Here is a tiny trained network, its code and every weight. The questions are about switching its units off for an input and a target symbol, where a switched-off unit gives its printed mean instead of its output.

import numpy as np


def w(rows, s, z=0):
    codes = np.array(rows[::2]) - 128.0
    scale = np.full(codes.shape[1], s)
    scale[-1] = z or s
    return codes * scale


def norm(h):
    return h / np.sqrt((h * h).mean(-1, keepdims=True) + 1e-5)


def f(y):
    return np.maximum(y, 0)


def softmax(a):
    e = np.exp(a - a.max(-1, keepdims=True))
    return e / e.sum(-1, keepdims=True)


def log_softmax(a):
    a = a - a.max(-1, keepdims=True)
    return a - np.log(np.exp(a).sum(-1, keepdims=True))


def net(x, mask):
    ids = ['ΞΦγεημπτ'.index(c) for c in x.split()]
    T = len(ids)
    res = E[ids] + P[:T]
    u = 0
    for l in range(3):
        r = norm(res)
        for j in range(2):
            rows = slice(2 * j, 2 * j + 2)
            q, k, v = (r @ M[l][rows].T for M in (Q, K, V))
            z = softmax(np.where(np.tri(T) > 0, q @ k.T / 2**0.5, -1e9)) @ v
            o = O[l][rows]
            res = res + np.where(mask[u + j], z, o[:, -1]) @ o[:, :-1]
        u += 2
        y = f(norm(res) @ A[l][:, :-1].T + A[l][:, -1])
        res = res + np.where(mask[u : u + 4], y, B[l][:, -1]) @ B[l][:, :-1]
        u += 4
    return log_softmax(norm(res)[-1] @ U[:, :-1].T + U[:, -1])


Q, K, V, O, A, B = {}, {}, {}, {}, {}, {}
E = w([
[159,87,136,144],'Ξ',
[131,131,169,139],'Φ',
[160,111,127,157],'γ',
[97,42,105,141],'ε',
[141,88,163,126],'η',
[146,126,145,146],'μ',
[1,85,77,100],'π',
[116,159,65,148],'τ',
],0.0044)
P = w([
[106,88,137,254],'0',
[112,106,156,216],'1',
[137,121,163,190],'2',
[150,127,159,166],'3',
[156,135,151,144],'4',
[159,140,141,123],'5',
[168,147,130,105],'6',
[171,153,124,90],'7',
],0.0029)
Q[0] = w([
[63,118,109,158],'0.h0',
[94,114,69,125],'0.h0',
[254,83,180,155],'0.h1',
[158,83,165,220],'0.h1',
],0.0073)
K[0] = w([
[80,143,161,193],'0.h0',
[95,90,114,226],'0.h0',
[172,151,98,2],'0.h1',
[165,187,158,56],'0.h1',
],0.0064)
V[0] = w([
[106,138,169,170],'0.h0',
[177,212,201,102],'0.h0',
[192,124,9,175],'0.h1',
[215,5,95,102],'0.h1',
],0.0029)
O[0] = w([
[89,120,101,84,248],'0.h0',
[125,36,113,189,28],'0.h0',
[89,151,233,67,159],'0.h1',
[67,254,185,186,220],'0.h1',
],0.0031,0.0013)
A[0] = w([
[9,157,113,146,11],'0.n0',
[80,226,4,158,203],'0.n1',
[147,92,166,107,96],'0.n2',
[134,150,47,159,137],'0.n3',
],0.0031,0.0011)
B[0] = w([
[88,48,144,189,211],'0.n0',
[69,167,126,255,250],'0.n1',
[150,175,102,128,174],'0.n2',
[103,139,185,158,167],'0.n3',
],0.0029,0.0013)
Q[1] = w([
[165,148,127,92],'1.h0',
[182,153,255,193],'1.h0',
[140,160,160,86],'1.h1',
[69,131,65,75],'1.h1',
],0.0076)
K[1] = w([
[105,176,52,99],'1.h0',
[198,161,84,2],'1.h0',
[96,165,79,51],'1.h1',
[83,30,106,242],'1.h1',
],0.0051)
V[1] = w([
[255,133,85,139],'1.h0',
[128,11,218,67],'1.h0',
[111,190,109,219],'1.h1',
[158,220,174,73],'1.h1',
],0.0032)
O[1] = w([
[52,124,225,134,92],'1.h0',
[117,252,40,174,149],'1.h0',
[101,93,142,12,250],'1.h1',
[77,66,76,225,54],'1.h1',
],0.003,0.0023)
A[1] = w([
[104,49,90,59,178],'1.n0',
[113,202,132,209,11],'1.n1',
[252,55,149,187,178],'1.n2',
[182,170,117,48,112],'1.n3',
],0.0032,0.0011)
B[1] = w([
[237,112,72,252,175],'1.n0',
[128,163,66,220,158],'1.n1',
[10,149,86,99,251],'1.n2',
[183,114,48,88,149],'1.n3',
],0.0028,0.0026)
Q[2] = w([
[128,218,120,93],'2.h0',
[172,143,90,111],'2.h0',
[153,85,119,43],'2.h1',
[56,32,105,255],'2.h1',
],0.0073)
K[2] = w([
[252,106,102,136],'2.h0',
[133,88,121,145],'2.h0',
[84,96,40,165],'2.h1',
[160,52,255,146],'2.h1',
],0.0068)
V[2] = w([
[58,44,83,147],'2.h0',
[189,190,71,6],'2.h0',
[89,125,195,43],'2.h1',
[97,16,59,98],'2.h1',
],0.0021)
O[2] = w([
[233,49,115,126,174],'2.h0',
[62,55,185,197,5],'2.h0',
[107,142,74,196,158],'2.h1',
[145,252,143,90,97],'2.h1',
],0.0025)
A[2] = w([
[224,147,249,182,149],'2.n0',
[23,100,1,99,5],'2.n1',
[77,39,151,171,194],'2.n2',
[70,164,210,147,51],'2.n3',
],0.0028,0.0026)
B[2] = w([
[154,66,88,141,222],'2.n0',
[2,9,72,137,208],'2.n1',
[150,157,121,90,249],'2.n2',
[103,135,183,145,196],'2.n3',
],0.0047,0.0013)
U = w([
[161,70,159,233,1],'Ξ',
[23,54,55,105,220],'Φ',
[140,49,214,152,192],'γ',
[236,79,25,135,237],'ε',
[108,228,79,234,40],'η',
[45,188,225,111,24],'μ',
[165,218,78,35,161],'π',
[154,72,160,12,148],'τ',
],0.011,0.00055)

Each question gives the input, a string of symbols that net reads in full, and the target symbol t.
The units are the heads (2 rows each of Q, K, V and O) and the neurons (one row each of A and B). Each row of codes is followed by its name. A weight is (code - 128) times the scale printed after its matrix; where a second scale follows, it is the last column's (O, A, B and U).
mask holds one flag per unit, layer by layer, with each layer's heads first. A switched-off unit (its flag False) gives its mean, the last column of its rows in O or B, instead of its output. The means were averaged over made-up inputs and are rounded, as every weight is.
A unit's drop is (log p(t) with every unit on - log p(t) with that unit switched off) / (log p(t) with every unit on - log p(t) with every unit switched off).
The circuit of an input: a set's keep is (log p(t) with only the set's units on - log p(t) with every unit switched off) / (log p(t) with every unit on - log p(t) with every unit switched off). Starting from the 12 units with the biggest drops (on a tie, the unit counted first), units are removed one at a time, each time the one whose removal leaves the highest keep (on an exact tie, the one counted first), for as long as the keep stays at least 0.8.
circuit, biggest first: the units of the circuit, biggest drop first
k most important neurons: the k neurons with the biggest drops, biggest first
top k neurons in layer l: the k neurons of layer l with the biggest drops, biggest first
input μ Ξ η Φ τ γ τ μ, target τ: circuit, biggest first -> (1.h0)
input π π Ξ, target π: 2 most important neurons -> (1.n0, 1.n2)
input ε μ η γ μ μ γ, target μ: circuit, biggest first -> (1.h0, 0.h1, 2.h0)
input π Φ η μ Ξ η, target Ξ: 2 most important neurons -> (1.n2, 2.n0)
input τ η γ Φ γ Φ μ, target Φ: 3 most important neurons -> (1.n2, 0.n1, 2.n1)
input π μ μ π Φ μ, target Φ: circuit, biggest first -> (1.n2, 1.h1, 0.h0)
input π η Ξ, target η: 2 most important neurons -> (1.n2, 1.n0)
input μ μ Φ γ Ξ, target γ: 4 most important neurons -> (1.n0, 2.n0, 2.n3, 2.n1)
input γ η π π η μ, target η: circuit, biggest first -> (1.h1, 2.h0)
input ε Ξ ε τ τ η γ Φ, target γ: 3 most important neurons -> (1.n2, 2.n0, 1.n0)
input π η Φ, target η: circuit, biggest first -> (1.h0, 0.h1, 1.n2)
input μ μ Φ Ξ η μ η, target μ: top 2 neurons in layer 2 -> (2.n1, 2.n3)
input γ π η γ τ γ, target τ: 2 most important neurons -> (1.n0, 2.n1)
input γ τ ε μ, target ε: circuit, biggest first -> (2.n0)
input γ ε μ η Ξ Φ η Φ, target η: 2 most important neurons -> (0.n1, 1.n0)
input μ μ μ, target μ: 3 most important neurons -> (1.n0, 1.n2, 2.n1)
input ε Ξ μ ε μ τ Φ Φ, target Φ: 3 most important neurons -> (0.n1, 1.n2, 2.n1)
input η Ξ τ μ μ, target μ: 3 most important neurons -> (1.n2, 1.n0, 0.n1)
input η Ξ π π τ Φ, target τ: 2 most important neurons -> (1.n1, 2.n2)
input Φ τ π γ, target π: top neuron in layer 0 -> (0.n3)
input γ Ξ π ε μ η ε μ, target ε: top 2 neurons in layer 1 -> (1.n2, 1.n3)
input τ π τ Φ π η, target π: top 2 neurons in layer 2 -> (2.n1, 2.n0)
input τ γ γ π Ξ η, target Ξ: top 2 neurons in layer 2 -> (2.n0, 2.n1)
